Here is a tiny trained network, its code and every weight. The questions are about switching its units off for an input and a target symbol, where a switched-off unit gives its printed mean instead of its output.

import numpy as np


def w(rows, s, z=0):
    codes = np.array(rows[::2]) - 128.0
    scale = np.full(codes.shape[1], s)
    scale[-1] = z or s
    return codes * scale


def f(y):
    return np.maximum(y, 0)


def softmax(a):
    e = np.exp(a - a.max(-1, keepdims=True))
    return e / e.sum(-1, keepdims=True)


def log_softmax(a):
    a = a - a.max(-1, keepdims=True)
    return a - np.log(np.exp(a).sum(-1, keepdims=True))


def net(x, mask):
    ids = ['ΔΠΦγηψ'.index(c) for c in x.split()]
    T = len(ids)
    res = E[ids] + P[:T]
    r = res
    for j in range(3):
        rows = slice(3 * j, 3 * j + 3)
        q, k, v = (r @ M[0][rows].T for M in (Q, K, V))
        z = softmax(np.where(np.tri(T) > 0, q @ k.T / 3**0.5, -1e9)) @ v
        o = O[0][rows]
        res = res + np.where(mask[j], z, o[:, -1]) @ o[:, :-1]
    y = f(res @ A[0][:, :-1].T + A[0][:, -1])
    res = res + np.where(mask[3:11], y, B[0][:, -1]) @ B[0][:, :-1]
    return log_softmax(res[-1] @ U[:, :-1].T + U[:, -1])


Q, K, V, O, A, B = {}, {}, {}, {}, {}, {}
E = w([
[229,117,144,84],'Δ',
[127,114,90,69],'Π',
[142,191,122,141],'Φ',
[96,93,57,76],'γ',
[157,46,3,175],'η',
[190,207,142,173],'ψ',
],0.0072)
P = w([
[84,101,163,135],'0',
[111,150,16,32],'1',
[218,47,128,138],'2',
[127,207,81,113],'3',
[229,45,127,141],'4',
[131,217,106,140],'5',
[254,44,132,152],'6',
],0.0099)
Q[0] = w([
[111,144,154,84],'H0',
[119,136,172,96],'H0',
[69,183,125,107],'H0',
[144,117,58,4],'H1',
[220,186,157,71],'H1',
[180,39,146,87],'H1',
[155,128,143,113],'H2',
[144,146,140,67],'H2',
[126,135,196,113],'H2',
],0.032)
K[0] = w([
[153,149,131,96],'H0',
[133,135,142,86],'H0',
[158,152,88,116],'H0',
[2,159,161,84],'H1',
[81,158,215,131],'H1',
[63,54,187,123],'H1',
[119,124,143,155],'H2',
[111,115,161,113],'H2',
[105,152,155,136],'H2',
],0.036)
V[0] = w([
[64,62,114,73],'H0',
[132,88,170,114],'H0',
[7,195,17,150],'H0',
[146,124,147,135],'H1',
[159,96,88,229],'H1',
[150,117,168,98],'H1',
[118,58,135,124],'H2',
[138,100,157,88],'H2',
[123,79,154,116],'H2',
],0.017)
O[0] = w([
[137,90,74,254,250],'H0',
[120,90,149,158,86],'H0',
[75,215,11,217,251],'H0',
[135,138,163,106,98],'H1',
[99,238,175,127,114],'H1',
[131,78,154,96,88],'H1',
[170,170,164,133,230],'H2',
[171,143,144,176,170],'H2',
[179,148,155,147,161],'H2',
],0.013,0.0027)
A[0] = w([
[132,188,6,91,68],'N0',
[97,188,213,198,62],'N1',
[28,173,153,108,49],'N2',
[158,193,54,42,59],'N3',
[155,111,170,97,44],'N4',
[117,63,194,165,40],'N5',
[173,178,40,74,254],'N6',
[74,180,79,137,46],'N7',
],0.016,0.0057)
B[0] = w([
[237,184,120,71,254],'N0',
[175,122,79,58,156],'N1',
[100,170,178,182,138],'N2',
[186,86,76,138,185],'N3',
[140,251,160,171,164],'N4',
[125,30,90,97,161],'N5',
[5,119,162,135,236],'N6',
[51,68,159,170,211],'N7',
],0.024,0.025)
U = w([
[127,100,179,74,52],'Δ',
[88,82,98,127,37],'Π',
[3,101,160,103,254],'Φ',
[117,166,58,188,60],'γ',
[89,153,72,43,193],'η',
[87,189,144,132,83],'ψ',
],0.0056,0.0026)

Each question gives the input, a string of symbols that net reads in full, and the target symbol t.
The units are the heads (3 rows each of Q, K, V and O) and the neurons (one row each of A and B). Each row of codes is followed by its name. A weight is (code - 128) times the scale printed after its matrix; where a second scale follows, it is the last column's (O, A, B and U).
mask holds one flag per unit, heads first, then neurons. A switched-off unit (its flag False) gives its mean, the last column of its rows in O or B, instead of its output. The means were averaged over made-up inputs and are rounded, as every weight is.
A unit's drop is (log p(t) with every unit on - log p(t) with that unit switched off) / (log p(t) with every unit on - log p(t) with every unit switched off).
The circuit of an input: a set's keep is (log p(t) with only the set's units on - log p(t) with every unit switched off) / (log p(t) with every unit on - log p(t) with every unit switched off). Starting from all 11 units, units are removed one at a time, each time the one whose removal leaves the highest keep (on an exact tie, the one counted first), for as long as the keep stays at least 0.8.
circuit, biggest first: the units of the circuit, biggest drop first
k most important neurons: the k neurons with the biggest drops, biggest first
which heads matter: for each layer, one digit per head in row order, 1 if its drop is at least 0.15 and else 0, layers parted by /
drop of u: that unit's drop, to one decimal
input Π Δ ψ γ ψ Δ, target Φ: which heads matter	100
input γ Δ ψ Δ η, target γ: 2 most important neurons	(N7, N6)
input γ η η, target γ: 2 most important neurons	(N6, N7)
input γ Φ Φ γ Φ η Φ, target γ: circuit, biggest first	(H0)
input Π Δ ψ Δ Φ Φ η, target Π: which heads matter	110
input η η Δ Π Φ η Δ, target η: which heads matter	010
input Φ ψ Δ Δ η η, target Φ: circuit, biggest first	(N0, H0)
input Π γ γ Δ Δ, target Π: circuit, biggest first	(N0, N6, H0)
input η ψ γ Δ Δ Π ψ, target η: 4 most important neurons	(N1, N6, N7, N4)
input Π Φ η η η γ Φ, target Π: 2 most important neurons	(N0, N6)
input Δ η γ, target Δ: 4 most important neurons	(N6, N5, N7, N4)
input Φ Δ Δ, target Φ: which heads matter	000
input Π η Δ Δ Δ Δ, target ψ: 4 most important neurons	(N4, N6, N7, N3)
input η Φ ψ, target η: 2 most important neurons	(N1, N6)
input Φ ψ γ η η, target Φ: circuit, biggest first	(N0)
input Δ Φ η γ γ, target Δ: 2 most important neurons	(N5, N6)
input ψ Φ Φ Π Φ γ η, target ψ: 3 most important neurons	(N7, N4, N6)
input Π Φ ψ, target Π: 3 most important neurons	(N6, N0, N4)
input ψ Δ ψ Π ψ ψ γ, target ψ: 2 most important neurons	(N4, N7)
input ψ η γ η Δ, target ψ: 2 most important neurons	(N4, N7)
input ψ Δ η γ η, target ψ: 4 most important neurons	(N4, N7, N6, N3)
input ψ Φ Φ, target ψ: 3 most important neurons	(N7, N6, N4)
input Δ Π ψ η Π, target Δ: most important neuron	(N5)
input Δ ψ η Φ ψ γ Δ, target Δ: drop of N3	0.1
input Δ Δ Δ Φ Δ, target Δ: drop of N7	0.3
input ψ Δ ψ, target ψ: drop of H1	0.1
input η η Δ Φ Φ Δ Φ, target η: drop of N6	0.3
